Here is a tiny trained network, its code and every weight. The questions are about switching its units off for an input and a class, where a switched-off unit gives its printed mean instead of its output.

import numpy as np


def w(rows, s, z=0):
    codes = np.array(rows[::2]) - 128.0
    scale = np.full(codes.shape[1], s)
    scale[-1] = z or s
    return codes * scale


def norm(h):
    return h / np.sqrt((h * h).mean(-1, keepdims=True) + 1e-5)


def f(y):
    return y / 2 * (1 + np.tanh(0.7978845608 * (y + 0.044715 * y**3)))


def log_softmax(a):
    a = a - a.max(-1, keepdims=True)
    return a - np.log(np.exp(a).sum(-1, keepdims=True))


def net(x, mask):
    res = np.array(x, float).reshape(1, 3) / 4 @ E
    u = 0
    for l in range(4):
        y = f(norm(res) @ A[l][:, :-1].T + A[l][:, -1])
        res = res + np.where(mask[u : u + 5], y, B[l][:, -1]) @ B[l][:, :-1]
        u += 5
    return log_softmax(norm(res)[-1] @ U[:, :-1].T + U[:, -1])


A, B = {}, {}
E = w([
[47,120,185,103],'x0',
[130,161,183,86],'x1',
[75,167,86,251],'x2',
],0.011)
A[0] = w([
[228,171,10,194,4],'0.n1',
[237,159,152,100,60],'0.n2',
[254,89,215,119,77],'0.n3',
[90,169,193,223,121],'0.n4',
[90,38,145,35,23],'0.n5',
],0.009,0.0031)
B[0] = w([
[147,181,2,101,254],'0.n1',
[149,157,120,176,184],'0.n2',
[226,122,199,166,209],'0.n3',
[108,88,192,150,220],'0.n4',
[113,67,65,71,203],'0.n5',
],0.009,0.0049)
A[1] = w([
[110,255,158,15,73],'1.n1',
[56,172,188,224,6],'1.n2',
[180,116,39,194,201],'1.n3',
[208,121,169,128,19],'1.n4',
[98,169,56,219,6],'1.n5',
],0.0075,0.0018)
B[1] = w([
[203,140,111,120,157],'1.n1',
[83,47,164,207,201],'1.n2',
[73,231,103,3,252],'1.n3',
[166,92,211,176,148],'1.n4',
[143,83,123,15,218],'1.n5',
],0.0059,0.0041)
A[2] = w([
[98,247,126,87,249],'2.n1',
[198,94,106,137,122],'2.n2',
[52,130,171,169,148],'2.n3',
[108,44,130,96,63],'2.n4',
[209,89,151,138,50],'2.n5',
],0.011,0.0018)
B[2] = w([
[141,123,4,145,249],'2.n1',
[69,168,187,122,197],'2.n2',
[194,55,129,254,252],'2.n3',
[17,136,111,131,194],'2.n4',
[121,163,203,144,203],'2.n5',
],0.008,0.0033)
A[3] = w([
[3,213,179,196,134],'3.n1',
[16,98,47,145,134],'3.n2',
[1,66,143,24,15],'3.n3',
[207,96,56,95,103],'3.n4',
[130,68,157,187,2],'3.n5',
],0.0084,0.0028)
B[3] = w([
[216,104,51,183,177],'3.n1',
[233,219,204,108,255],'3.n2',
[2,78,72,121,220],'3.n3',
[107,173,99,164,198],'3.n4',
[121,43,69,158,155],'3.n5',
],0.0074,0.0036)
U = w([
[208,161,241,86,183],'0',
[17,63,135,33,2],'1',
[191,227,6,131,152],'2',
[118,59,144,252,163],'3',
],0.014,0.0019)

Each question gives the input, the list of numbers given to net, and the class t.
The units are the neurons (one row each of A and B). Each row of codes is followed by its name. A weight is (code - 128) times the scale printed after its matrix; where a second scale follows, it is the last column's (A, B and U).
mask holds one flag per neuron, layer by layer. A switched-off neuron (its flag False) gives its mean, the last column of its row in B, instead of its output. The means were averaged over made-up inputs and are rounded, as every weight is.
A unit's drop is (log p(t) with every unit on - log p(t) with that unit switched off) / (log p(t) with every unit on - log p(t) with every unit switched off).
The circuit of an input: a set's keep is (log p(t) with only the set's units on - log p(t) with every unit switched off) / (log p(t) with every unit on - log p(t) with every unit switched off). Starting from the 12 units with the biggest drops (on a tie, the unit counted first), units are removed one at a time, each time the one whose removal leaves the highest keep (on an exact tie, the one counted first), for as long as the keep stays at least 0.8.
units of the circuit, in order: the units of the circuit, biggest drop first
top k neurons: the k neurons with the biggest drops, biggest first
k most important neurons of layer l: the k neurons of layer l with the biggest drops, biggest first
drop of u: that unit's drop, to one decimal
input [-4,8,1], class 0: units of the circuit, in order -> [0.n1]
input [-3,-8,-6], class 0: top 4 neurons -> [0.n3, 2.n1, 2.n2, 2.n5]
input [0,-1,-1], class 1: 3 most important neurons of layer 0 -> [0.n5, 0.n1, 0.n4]
input [4,0,0], class 3: top 4 neurons -> [0.n1, 1.n3, 1.n5, 2.n3]
input [-2,4,0], class 0: top 2 neurons -> [0.n1, 0.n3]
input [1,-1,0], class 3: top 2 neurons -> [0.n1, 1.n3]
input [3,5,-3], class 1: top 3 neurons -> [0.n5, 2.n3, 3.n2]
input [6,-3,0], class 3: 2 most important neurons of layer 1 -> [1.n5, 1.n3]
input [-5,-3,-5], class 0: 3 most important neurons of layer 2 -> [2.n5, 2.n2, 2.n1]
input [-1,-5,-4], class 1: 2 most important neurons of layer 0 -> [0.n5, 0.n1]
input [1,-2,-1], class 1: drop of 0.n1 -> 0.1
input [-7,1,-6], class 0: drop of 0.n3 -> 0.2
input [7,4,1], class 3: drop of 2.n3 -> 0.3
input [8,4,2], class 3: drop of 2.n3 -> 0.1
input [8,-3,1], class 3: top neuron -> [2.n3]
